Here is a tiny trained network, its code and every weight. The questions are about switching its units off for an input and a target symbol, where a switched-off unit gives its printed mean instead of its output.

import numpy as np


def w(rows, s, z=0):
    codes = np.array(rows[::2]) - 128.0
    scale = np.full(codes.shape[1], s)
    scale[-1] = z or s
    return codes * scale


def f(y):
    return y / 2 * (1 + np.tanh(0.7978845608 * (y + 0.044715 * y**3)))


def softmax(a):
    e = np.exp(a - a.max(-1, keepdims=True))
    return e / e.sum(-1, keepdims=True)


def log_softmax(a):
    a = a - a.max(-1, keepdims=True)
    return a - np.log(np.exp(a).sum(-1, keepdims=True))


def net(x, mask):
    ids = ['αεηθλμξπσφ'.index(c) for c in x.split()]
    T = len(ids)
    res = E[ids] + P[:T]
    u = 0
    for l in range(3):
        q, k, v = (res @ M[l].T for M in (Q, K, V))
        z = softmax(np.where(np.tri(T) > 0, q @ k.T / 3**0.5, -1e9)) @ v
        res = res + np.where(mask[u], z, O[l][:, -1]) @ O[l][:, :-1]
        u += 1
        y = f(res @ A[l][:, :-1].T + A[l][:, -1])
        res = res + np.where(mask[u : u + 4], y, B[l][:, -1]) @ B[l][:, :-1]
        u += 4
    return log_softmax(res[-1] @ U[:, :-1].T + U[:, -1])


Q, K, V, O, A, B = {}, {}, {}, {}, {}, {}
E = w([
[186,119,91,169,150,83,129,115],'α',
[217,167,144,149,117,100,143,76],'ε',
[181,141,119,159,159,78,82,99],'η',
[188,119,164,118,162,118,83,93],'θ',
[111,84,48,209,71,141,188,27],'λ',
[123,225,171,43,134,84,50,53],'μ',
[191,136,231,229,66,71,73,177],'ξ',
[130,20,104,191,28,59,53,108],'π',
[64,174,141,140,195,205,217,178],'σ',
[193,115,137,13,12,179,154,150],'φ',
],0.011)
P = w([
[151,106,60,78,176,1,206,255],'0',
[221,136,79,113,177,38,166,190],'1',
[212,135,98,125,163,65,148,161],'2',
[220,145,108,129,147,92,139,126],'3',
[200,137,129,139,131,116,122,109],'4',
[197,138,152,150,118,137,114,85],'5',
[180,130,163,151,112,166,95,75],'6',
[161,140,176,159,90,185,86,59],'7',
[148,142,185,166,76,208,73,50],'8',
[139,149,182,165,54,239,58,38],'9',
[132,136,192,166,51,250,54,16],'10',
[129,130,226,172,47,248,55,2],'11',
],0.0066)
Q[0] = w([
[23,88,81,153,144,190,190,150],'L0H1',
[2,199,147,102,206,172,216,218],'L0H1',
[9,97,78,85,127,67,140,205],'L0H1',
],0.0093)
K[0] = w([
[131,110,122,183,157,148,196,185],'L0H1',
[133,149,154,108,206,170,212,219],'L0H1',
[248,111,118,129,175,70,174,228],'L0H1',
],0.011)
V[0] = w([
[175,26,26,230,128,161,147,139],'L0H1',
[134,97,125,159,125,120,1,121],'L0H1',
[96,181,213,123,206,209,179,122],'L0H1',
],0.0064)
O[0] = w([
[45,164,209,141,100,115,254,121,111],'L0H1',
[68,91,151,35,121,115,101,111,222],'L0H1',
[157,117,109,152,145,217,123,165,1],'L0H1',
],0.0086,0.0036)
A[0] = w([
[171,167,124,153,146,222,116,142,146],'L0N1',
[190,164,81,203,147,157,130,115,207],'L0N2',
[144,105,160,116,146,54,103,2,232],'L0N3',
[143,59,219,122,53,116,73,121,252],'L0N4',
],0.0062,0.0028)
B[0] = w([
[62,78,132,161,138,176,103,194,150],'L0N1',
[53,104,96,172,95,149,83,135,161],'L0N2',
[1,226,34,165,72,160,94,136,255],'L0N3',
[156,207,161,163,110,190,99,164,224],'L0N4',
],0.0066,0.0096)
Q[1] = w([
[145,65,164,84,167,56,141,216],'L1H1',
[188,44,181,1,153,159,167,82],'L1H1',
[110,144,161,145,125,120,73,134],'L1H1',
],0.0084)
K[1] = w([
[152,74,87,101,197,2,191,186],'L1H1',
[80,152,49,166,245,2,121,115],'L1H1',
[95,56,189,165,80,180,172,141],'L1H1',
],0.0061)
V[1] = w([
[112,130,64,30,210,168,145,106],'L1H1',
[205,110,186,98,70,102,136,254],'L1H1',
[157,107,124,14,77,112,154,102],'L1H1',
],0.0063)
O[1] = w([
[42,13,200,122,159,86,107,93,2],'L1H1',
[185,146,158,1,106,181,187,135,105],'L1H1',
[131,72,212,61,38,121,96,180,60],'L1H1',
],0.0072,0.0065)
A[1] = w([
[119,163,111,32,253,121,43,90,3],'L1N1',
[78,107,179,183,91,102,196,81,76],'L1N2',
[123,171,113,96,117,69,189,85,161],'L1N3',
[212,168,127,133,118,99,40,193,113],'L1N4',
],0.0057,0.0047)
B[1] = w([
[99,68,139,220,57,177,221,93,169],'L1N1',
[145,6,115,114,84,176,157,88,164],'L1N2',
[156,193,112,141,130,183,97,234,206],'L1N3',
[107,48,1,56,171,119,224,56,254],'L1N4',
],0.0061,0.006)
Q[2] = w([
[157,111,165,74,164,118,155,84],'L2H1',
[109,1,232,111,170,76,155,169],'L2H1',
[163,250,113,111,101,164,105,135],'L2H1',
],0.0086)
K[2] = w([
[146,129,77,118,102,7,174,131],'L2H1',
[192,114,122,108,168,10,175,161],'L2H1',
[6,139,103,171,60,253,161,113],'L2H1',
],0.0055)
V[2] = w([
[122,73,116,147,92,160,255,78],'L2H1',
[69,153,96,106,70,117,93,95],'L2H1',
[176,139,132,90,119,93,121,60],'L2H1',
],0.0082)
O[2] = w([
[42,60,158,188,94,206,217,107,145],'L2H1',
[99,117,70,121,67,94,133,139,244],'L2H1',
[254,138,116,189,75,109,111,48,70],'L2H1',
],0.0074,0.011)
A[2] = w([
[240,99,168,125,101,104,191,155,104],'L2N1',
[144,45,121,121,176,118,102,234,183],'L2N2',
[178,199,101,1,128,85,48,53,255],'L2N3',
[126,32,104,128,112,49,113,58,116],'L2N4',
],0.0055,0.0081)
B[2] = w([
[180,158,45,202,161,108,253,81,130],'L2N1',
[139,131,146,66,123,24,254,177,138],'L2N2',
[190,33,188,200,83,101,128,240,248],'L2N3',
[94,88,8,96,137,187,122,110,139],'L2N4',
],0.0065,0.014)
U = w([
[101,144,65,111,103,82,179,169,220],'α',
[119,130,169,252,97,193,82,146,159],'ε',
[133,112,252,245,183,62,46,105,156],'η',
[146,54,247,33,68,181,127,154,191],'θ',
[67,174,113,123,154,173,172,65,172],'λ',
[134,48,45,134,130,151,70,93,76],'μ',
[186,201,122,155,154,101,167,85,20],'ξ',
[91,201,153,112,78,62,80,174,5],'π',
[98,186,134,24,206,163,113,148,155],'σ',
[220,223,62,120,112,218,167,101,2],'φ',
],0.0046,0.0063)

Each question gives the input, a string of symbols that net reads in full, and the target symbol t.
The units are the heads (3 rows each of Q, K, V and O) and the neurons (one row each of A and B). Each row of codes is followed by its name. A weight is (code - 128) times the scale printed after its matrix; where a second scale follows, it is the last column's (O, A, B and U).
mask holds one flag per unit, layer by layer, with each layer's heads first. A switched-off unit (its flag False) gives its mean, the last column of its rows in O or B, instead of its output. The means were averaged over made-up inputs and are rounded, as every weight is.
A unit's drop is (log p(t) with every unit on - log p(t) with that unit switched off) / (log p(t) with every unit on - log p(t) with every unit switched off).
The circuit of an input: a set's keep is (log p(t) with only the set's units on - log p(t) with every unit switched off) / (log p(t) with every unit on - log p(t) with every unit switched off). Starting from the 12 units with the biggest drops (on a tie, the unit counted first), units are removed one at a time, each time the one whose removal leaves the highest keep (on an exact tie, the one counted first), for as long as the keep stays at least 0.8.
circuit, biggest first: the units of the circuit, biggest drop first
unit that matters most: the unit with the biggest drop
top k neurons: the k neurons with the biggest drops, biggest first
k most important neurons of layer l: the k neurons of layer l with the biggest drops, biggest first
input σ ξ η, target σ: unit that matters most : L0H1
input μ η θ θ θ σ η ξ, target σ: 2 most important neurons of layer 0 : (L0N1 L0N2)
input μ σ λ, target λ: circuit, biggest first : (L0H1 L2N3 L2H1)
input θ μ σ, target σ: 2 most important neurons of layer 2 : (L2N3 L2N2)
input λ θ ε θ φ η μ α, target μ: circuit, biggest first : (L0H1 L1N4)
input ε π η, target π: 3 most important neurons of layer 1 : (L1N4 L1N3 L1N1)
input φ ε ε π σ μ ε λ η ε ξ, target λ: circuit, biggest first : (L2H1 L0H1 L2N3 L1H1)
input θ μ λ α π, target π: 2 most important neurons of layer 0 : (L0N3 L0N4)
input σ μ λ, target λ: circuit, biggest first : (L2N3 L2H1)
input σ α η λ σ θ λ π φ π α, target π: top 2 neurons : (L0N3 L0N4)
input λ φ π η φ π ξ φ ξ, target π: circuit, biggest first : (L0H1 L0N3 L2H1 L1N4)
input ξ ξ φ φ, target φ: top 2 neurons : (L0N3 L2N1)
input λ ξ θ α μ θ θ μ ξ μ, target φ: top 4 neurons : (L0N4 L1N1 L1N4 L0N2)
input η φ σ θ φ θ φ ε, target θ: top neuron : (L0N3)
input λ φ ξ ξ η, target λ: top 2 neurons : (L1N2 L2N3)
input η σ α φ μ, target θ: top 4 neurons : (L0N3 L2N3 L0N4 L0N2)
input σ λ η ε σ λ π θ α μ ξ μ, target φ: top 3 neurons : (L0N4 L1N1 L0N3)
input π ξ μ μ μ θ α θ λ σ σ π, target λ: 2 most important neurons of layer 0 : (L0N1 L0N2)
input ε θ η, target η: top 2 neurons : (L2N3 L1N4)
input π θ η η λ μ π α ξ, target α: unit that matters most : L0N3
input θ μ σ φ α ξ μ φ, target μ: top 4 neurons : (L0N3 L1N1 L1N4 L1N3)
